Below are the code and all the weights of a small trained network. Each question names an input and a target symbol and asks about switching units off, where a switched-off unit gives its printed mean instead of its output.

import numpy as np


def w(rows, s, z=0):
    codes = np.array(rows[::2]) - 128.0
    scale = np.full(codes.shape[1], s)
    scale[-1] = z or s
    return codes * scale


def f(y):
    return np.maximum(y, 0)


def softmax(a):
    e = np.exp(a - a.max(-1, keepdims=True))
    return e / e.sum(-1, keepdims=True)


def log_softmax(a):
    a = a - a.max(-1, keepdims=True)
    return a - np.log(np.exp(a).sum(-1, keepdims=True))


def net(x, mask):
    ids = ['αβγεζξφψ'.index(c) for c in x.split()]
    T = len(ids)
    res = E[ids] + P[:T]
    u = 0
    for l in range(2):
        r = res
        for j in range(2):
            rows = slice(2 * j, 2 * j + 2)
            q, k, v = (r @ M[l][rows].T for M in (Q, K, V))
            z = softmax(np.where(np.tri(T) > 0, q @ k.T / 2**0.5, -1e9)) @ v
            o = O[l][rows]
            res = res + np.where(mask[u + j], z, o[:, -1]) @ o[:, :-1]
        u += 2
        y = f(res @ A[l][:, :-1].T + A[l][:, -1])
        res = res + np.where(mask[u : u + 8], y, B[l][:, -1]) @ B[l][:, :-1]
        u += 8
    return log_softmax(res[-1] @ U[:, :-1].T + U[:, -1])


Q, K, V, O, A, B = {}, {}, {}, {}, {}, {}
E = w([
[162,132,130,114],'α',
[5,90,92,194],'β',
[94,170,178,157],'γ',
[16,110,114,47],'ε',
[145,129,104,87],'ζ',
[157,132,114,105],'ξ',
[117,141,195,180],'φ',
[163,131,125,109],'ψ',
],0.019)
P = w([
[140,181,181,117],'0',
[68,2,221,162],'1',
[84,43,199,153],'2',
[92,71,159,141],'3',
[95,115,134,112],'4',
[120,140,119,94],'5',
[126,163,107,70],'6',
],0.0091)
Q[0] = w([
[78,139,142,47],'0.h0',
[161,254,184,59],'0.h0',
[206,94,159,195],'0.h1',
[212,142,84,67],'0.h1',
],0.0067)
K[0] = w([
[132,91,28,152],'0.h0',
[93,94,105,215],'0.h0',
[163,97,183,123],'0.h1',
[127,170,175,2],'0.h1',
],0.0076)
V[0] = w([
[104,116,99,254],'0.h0',
[70,48,111,113],'0.h0',
[163,195,180,26],'0.h1',
[27,52,159,112],'0.h1',
],0.0082)
O[0] = w([
[205,76,67,107,102],'0.h0',
[137,132,94,105,179],'0.h0',
[112,135,204,128,112],'0.h1',
[248,155,108,96,254],'0.h1',
],0.012,0.0087)
A[0] = w([
[103,223,116,2,98],'0.n0',
[2,105,117,17,253],'0.n1',
[245,189,159,122,126],'0.n2',
[164,77,216,248,35],'0.n3',
[79,144,150,29,60],'0.n4',
[127,167,120,189,180],'0.n5',
[15,77,149,117,58],'0.n6',
[218,110,163,179,198],'0.n7',
],0.0078,0.0034)
B[0] = w([
[97,136,152,172,254],'0.n0',
[187,153,141,92,232],'0.n1',
[2,150,140,67,241],'0.n2',
[212,149,157,179,164],'0.n3',
[140,184,144,148,190],'0.n4',
[155,123,98,70,148],'0.n5',
[62,84,9,67,151],'0.n6',
[131,84,120,76,205],'0.n7',
],0.0079,0.0078)
Q[1] = w([
[70,35,102,218],'1.h0',
[134,3,107,27],'1.h0',
[61,168,85,200],'1.h1',
[125,65,99,164],'1.h1',
],0.0078)
K[1] = w([
[100,88,255,70],'1.h0',
[96,162,144,210],'1.h0',
[122,69,137,98],'1.h1',
[42,104,166,148],'1.h1',
],0.009)
V[1] = w([
[91,125,143,230],'1.h0',
[38,253,207,130],'1.h0',
[113,165,162,3],'1.h1',
[58,177,36,114],'1.h1',
],0.0058)
O[1] = w([
[147,133,73,108,71],'1.h0',
[65,136,111,178,189],'1.h0',
[98,148,141,149,254],'1.h1',
[248,148,163,151,115],'1.h1',
],0.011,0.0082)
A[1] = w([
[194,159,141,29,106],'1.n0',
[66,106,99,56,53],'1.n1',
[42,156,107,157,56],'1.n2',
[83,109,164,125,152],'1.n3',
[77,133,81,102,118],'1.n4',
[123,94,58,132,254],'1.n5',
[174,148,187,246,120],'1.n6',
[57,130,185,137,212],'1.n7',
],0.013,0.0083)
B[1] = w([
[95,113,112,188,210],'1.n0',
[103,75,91,219,156],'1.n1',
[213,95,154,195,193],'1.n2',
[72,132,1,116,186],'1.n3',
[127,12,148,128,163],'1.n4',
[90,185,229,71,164],'1.n5',
[75,13,67,152,147],'1.n6',
[138,96,116,48,251],'1.n7',
],0.0091,0.018)
U = w([
[126,135,126,156,50],'α',
[243,88,100,118,117],'β',
[109,140,114,165,15],'γ',
[86,174,107,227,181],'ε',
[125,155,140,172,134],'ζ',
[165,177,117,2,253],'ξ',
[103,84,18,117,123],'φ',
[125,138,123,154,28],'ψ',
],0.0081,0.0041)

Each question gives the input, a string of symbols that net reads in full, and the target symbol t.
The units are the heads (2 rows each of Q, K, V and O) and the neurons (one row each of A and B). Each row of codes is followed by its name. A weight is (code - 128) times the scale printed after its matrix; where a second scale follows, it is the last column's (O, A, B and U).
mask holds one flag per unit, layer by layer, with each layer's heads first. A switched-off unit (its flag False) gives its mean, the last column of its rows in O or B, instead of its output. The means were averaged over made-up inputs and are rounded, as every weight is.
A unit's drop is (log p(t) with every unit on - log p(t) with that unit switched off) / (log p(t) with every unit on - log p(t) with every unit switched off).
The circuit of an input: a set's keep is (log p(t) with only the set's units on - log p(t) with every unit switched off) / (log p(t) with every unit on - log p(t) with every unit switched off). Starting from the 12 units with the biggest drops (on a tie, the unit counted first), units are removed one at a time, each time the one whose removal leaves the highest keep (on an exact tie, the one counted first), for as long as the keep stays at least 0.8.
circuit, biggest first: the units of the circuit, biggest drop first
k most important neurons: the k neurons with the biggest drops, biggest first
top k neurons in layer l: the k neurons of layer l with the biggest drops, biggest first
heads that matter: for each layer, one digit per head in row order, 1 if its drop is at least 0.15 and else 0, layers parted by /
drop of u: that unit's drop, to one decimal
input φ ζ φ γ, target φ: circuit, biggest first -> 1.h1; 0.n3; 0.h0
input ε ζ α ε ε, target ξ: 2 most important neurons -> 0.n1; 1.n7
input ξ ξ ε φ φ, target ξ: heads that matter -> 00 / 01
input ζ ξ ψ γ, target φ: heads that matter -> 11 / 00
input γ ξ ε γ γ, target ξ: heads that matter -> 00 / 00
input ψ ζ φ, target φ: heads that matter -> 00 / 00
input β ζ ε ε, target β: top neuron in layer 1 -> 1.n0
input ξ ζ β, target ξ: top 4 neurons in layer 0 -> 0.n6; 0.n2; 0.n0; 0.n5
input ψ ξ γ γ, target ξ: circuit, biggest first -> 1.n0; 1.n1
input β γ ξ, target β: 3 most important neurons -> 1.n0; 1.n3; 0.n0
input γ φ φ ζ φ, target ξ: top 3 neurons in layer 1 -> 1.n0; 1.n2; 1.n6
input β φ ζ, target β: circuit, biggest first -> 1.h0; 0.h0
input β ε ζ ε, target β: circuit, biggest first -> 0.h1; 1.h1; 0.n2
input α α ξ β β, target ξ: circuit, biggest first -> 1.n5; 0.h1
input γ ε ε ε ε, target ξ: circuit, biggest first -> 0.n1
input ε ψ ψ ψ ξ φ, target φ: heads that matter -> 01 / 00
input β ξ ζ, target β: drop of 0.h1 -> 0.6
